Below is a small trained network, with its code and all its weights. Each question gives an input and a class and asks what happens when units are switched off, that is, made to give their printed mean instead of their output.

import numpy as np


def w(rows, s, z=0):
    codes = np.array(rows[::2]) - 128.0
    scale = np.full(codes.shape[1], s)
    scale[-1] = z or s
    return codes * scale


def f(y):
    return np.maximum(y, 0)


def log_softmax(a):
    a = a - a.max(-1, keepdims=True)
    return a - np.log(np.exp(a).sum(-1, keepdims=True))


def net(x, mask):
    res = np.array(x, float).reshape(1, 3) / 4 @ E
    y = f(res @ A[0][:, :-1].T + A[0][:, -1])
    res = res + np.where(mask, y, B[0][:, -1]) @ B[0][:, :-1]
    return log_softmax(res[-1] @ U[:, :-1].T + U[:, -1])


A, B = {}, {}
E = w([
[153,123,4,114,139,128],'x0',
[87,102,72,180,182,115],'x1',
[109,212,93,122,161,6],'x2',
],0.014)
A[0] = w([
[136,73,137,120,92,178,156],'neuron 0',
[129,176,119,119,167,89,253],'neuron 1',
[86,160,180,113,115,71,117],'neuron 2',
[113,149,251,107,102,129,204],'neuron 3',
[122,74,125,153,126,201,215],'neuron 4',
[206,148,123,110,118,179,152],'neuron 5',
[169,141,142,105,101,83,105],'neuron 6',
[160,110,132,107,103,98,105],'neuron 7',
[136,113,181,172,101,161,145],'neuron 8',
[143,140,159,115,102,161,129],'neuron 9',
[167,92,70,138,93,169,175],'neuron 10',
[169,199,94,43,125,91,129],'neuron 11',
[188,153,148,123,135,100,120],'neuron 12',
],0.016,0.0057)
B[0] = w([
[130,249,188,61,73,110,215],'neuron 0',
[144,82,28,219,114,122,211],'neuron 1',
[184,122,147,201,255,34,186],'neuron 2',
[246,125,98,7,79,25,251],'neuron 3',
[204,133,201,18,155,45,236],'neuron 4',
[114,190,62,134,145,166,185],'neuron 5',
[178,114,152,133,170,161,161],'neuron 6',
[150,133,141,187,164,163,145],'neuron 7',
[92,209,163,53,47,123,201],'neuron 8',
[71,120,146,121,75,100,177],'neuron 9',
[98,165,198,83,189,115,211],'neuron 10',
[202,75,70,183,61,174,207],'neuron 11',
[129,110,162,100,188,188,156],'neuron 12',
],0.0097,0.018)
U = w([
[138,163,131,178,97,221,76],'0',
[121,186,190,34,78,152,170],'1',
[29,149,131,113,109,143,49],'2',
[118,125,167,128,130,163,53],'3',
[151,83,161,118,188,57,195],'4',
[125,119,72,140,6,110,117],'5',
[63,204,174,186,57,164,21],'6',
[85,159,99,188,187,112,254],'7',
],0.013,0.0063)

Each question gives the input, the list of numbers given to net, and the class t.
The units are the neurons (one row each of A and B). Each row of codes is followed by its name. A weight is (code - 128) times the scale printed after its matrix; where a second scale follows, it is the last column's (A, B and U).
mask holds one flag per neuron, in row order. A switched-off neuron (its flag False) gives its mean, the last column of its row in B, instead of its output. The means were averaged over made-up inputs and are rounded, as every weight is.
A unit's drop is (log p(t) with every unit on - log p(t) with that unit switched off) / (log p(t) with every unit on - log p(t) with every unit switched off).
The circuit of an input: a set's keep is (log p(t) with only the set's units on - log p(t) with every unit switched off) / (log p(t) with every unit on - log p(t) with every unit switched off). Starting from the 12 units with the biggest drops (on a tie, the unit counted first), units are removed one at a time, each time the one whose removal leaves the highest keep (on an exact tie, the one counted first), for as long as the keep stays at least 0.8.
circuit, biggest first: the units of the circuit, biggest drop first
k most important neurons: the k neurons with the biggest drops, biggest first
drop when u is switched off: that unit's drop, to one decimal
input [7,-7,7], class 5: circuit, biggest first -> [neuron 11]
input [3,7,5], class 5: 4 most important neurons -> [neuron 2; neuron 10; neuron 1; neuron 11]
input [5,1,2], class 5: 2 most important neurons -> [neuron 2; neuron 11]
input [2,1,4], class 5: 2 most important neurons -> [neuron 11; neuron 10]
input [-7,4,0], class 4: 2 most important neurons -> [neuron 2; neuron 0]
input [-2,5,4], class 7: 2 most important neurons -> [neuron 3; neuron 4]
input [2,-3,1], class 0: 2 most important neurons -> [neuron 3; neuron 4]
input [8,-2,1], class 5: 2 most important neurons -> [neuron 11; neuron 2]
input [4,-8,7], class 0: 2 most important neurons -> [neuron 11; neuron 3]
input [2,-1,6], class 7: 2 most important neurons -> [neuron 3; neuron 2]
input [-3,5,4], class 7: drop when neuron 3 is switched off -> 0.3
input [8,-2,3], class 5: drop when neuron 11 is switched off -> 0.8
input [3,-8,7], class 0: drop when neuron 8 is switched off -> 0.0
input [6,8,2], class 7: circuit, biggest first -> [neuron 3]
